Below are the code and all the weights of a small trained network. Each question names an input and a class and asks about switching units off, where a switched-off unit gives its printed mean instead of its output.

import numpy as np


def w(rows, s, z=0):
    codes = np.array(rows[::2]) - 128.0
    scale = np.full(codes.shape[1], s)
    scale[-1] = z or s
    return codes * scale


def norm(h):
    return h / np.sqrt((h * h).mean(-1, keepdims=True) + 1e-5)


def f(y):
    return np.maximum(y, 0)


def log_softmax(a):
    a = a - a.max(-1, keepdims=True)
    return a - np.log(np.exp(a).sum(-1, keepdims=True))


def net(x, mask):
    res = np.array(x, float).reshape(1, 6) / 4 @ E
    u = 0
    for l in range(2):
        y = f(norm(res) @ A[l][:, :-1].T + A[l][:, -1])
        res = res + np.where(mask[u : u + 6], y, B[l][:, -1]) @ B[l][:, :-1]
        u += 6
    return log_softmax(norm(res)[-1] @ U[:, :-1].T + U[:, -1])


A, B = {}, {}
E = w([
[71,125,133],'x0',
[83,196,199],'x1',
[124,78,253],'x2',
[79,50,8],'x3',
[49,16,184],'x4',
[224,23,201],'x5',
],0.0073)
A[0] = w([
[163,232,78,3],'L0N0',
[95,132,191,175],'L0N1',
[7,80,31,77],'L0N2',
[197,252,60,32],'L0N3',
[116,136,64,47],'L0N4',
[248,130,49,106],'L0N5',
],0.016,0.0052)
B[0] = w([
[36,215,79,208],'L0N0',
[176,147,171,193],'L0N1',
[35,44,173,254],'L0N2',
[5,198,41,248],'L0N3',
[137,162,205,168],'L0N4',
[218,132,63,237],'L0N5',
],0.029,0.0082)
A[1] = w([
[175,155,252,224],'L1N0',
[79,61,175,145],'L1N1',
[99,103,108,152],'L1N2',
[66,247,151,69],'L1N3',
[59,7,145,41],'L1N4',
[236,58,88,253],'L1N5',
],0.024,0.0018)
B[1] = w([
[193,62,187,239],'L1N0',
[165,191,171,228],'L1N1',
[110,123,149,173],'L1N2',
[84,15,109,249],'L1N3',
[113,255,180,255],'L1N4',
[193,137,20,213],'L1N5',
],0.039,0.012)
U = w([
[70,215,191,184],'0',
[207,132,32,146],'1',
[5,122,41,179],'2',
[224,127,158,124],'3',
[76,124,179,1],'4',
[202,47,195,131],'5',
],0.019,0.0069)

Each question gives the input, the list of numbers given to net, and the class t.
The units are the neurons (one row each of A and B). Each row of codes is followed by its name. A weight is (code - 128) times the scale printed after its matrix; where a second scale follows, it is the last column's (A, B and U).
mask holds one flag per neuron, layer by layer. A switched-off neuron (its flag False) gives its mean, the last column of its row in B, instead of its output. The means were averaged over made-up inputs and are rounded, as every weight is.
A unit's drop is (log p(t) with every unit on - log p(t) with that unit switched off) / (log p(t) with every unit on - log p(t) with every unit switched off).
The circuit of an input: a set's keep is (log p(t) with only the set's units on - log p(t) with every unit switched off) / (log p(t) with every unit on - log p(t) with every unit switched off). Starting from all 12 units, units are removed one at a time, each time the one whose removal leaves the highest keep (on an exact tie, the one counted first), for as long as the keep stays at least 0.8.
circuit, biggest first: the units of the circuit, biggest drop first
unit that matters most: the unit with the biggest drop
top k neurons: the k neurons with the biggest drops, biggest first
top k neurons in layer l: the k neurons of layer l with the biggest drops, biggest first
drop of u: that unit's drop, to one decimal
input [1,0,1,-2,-7,7], class 1: circuit, biggest first	(L0N5)
input [0,-8,4,5,8,8], class 0: top 2 neurons	(L0N5 L1N4)
input [-1,6,7,8,-4,4], class 3: top 2 neurons	(L0N3 L0N0)
input [8,6,8,6,4,6], class 3: circuit, biggest first	(L0N3 L0N2)
input [8,-4,-1,-7,2,-2], class 3: top 3 neurons	(L0N3 L0N0 L0N1)
input [-1,-7,0,-1,-5,1], class 1: top 2 neurons	(L0N5 L0N2)
input [-7,4,6,2,-7,3], class 1: top 3 neurons in layer 0	(L0N2 L0N5 L0N0)
input [-1,-3,6,-7,-2,6], class 5: top 4 neurons	(L1N0 L0N5 L0N2 L1N4)
input [-1,6,5,0,8,4], class 5: top 3 neurons	(L0N2 L0N1 L1N0)
input [2,0,2,-3,-4,5], class 1: top 4 neurons	(L1N5 L0N3 L0N2 L0N4)
input [0,3,0,0,-7,7], class 2: top 2 neurons in layer 0	(L0N3 L0N1)
input [-2,6,8,-4,-4,-7], class 5: top 2 neurons	(L0N1 L0N3)
input [-8,0,6,-5,0,-2], class 5: top 2 neurons in layer 0	(L0N5 L0N2)
input [7,-3,2,-4,2,3], class 3: unit that matters most	L0N3
input [6,-4,-5,-3,-4,6], class 1: top 2 neurons in layer 0	(L0N5 L0N2)
input [4,-2,0,-7,2,5], class 3: top 3 neurons in layer 0	(L0N3 L0N0 L0N4)
input [2,2,-6,-4,6,6], class 3: top 3 neurons	(L0N3 L0N0 L1N3)
input [0,2,2,-2,-2,3], class 5: top 3 neurons in layer 0	(L0N5 L0N2 L0N3)
input [2,-3,-4,7,7,-1], class 0: drop of L0N1	0.0
input [6,-5,1,-4,6,6], class 3: circuit, biggest first	(L0N2)
input [-6,4,-1,-8,-1,5], class 5: drop of L0N5	0.2
input [0,5,7,4,-3,-2], class 5: drop of L0N5	0.1
input [-3,3,-1,-1,-1,3], class 1: drop of L0N2	0.5
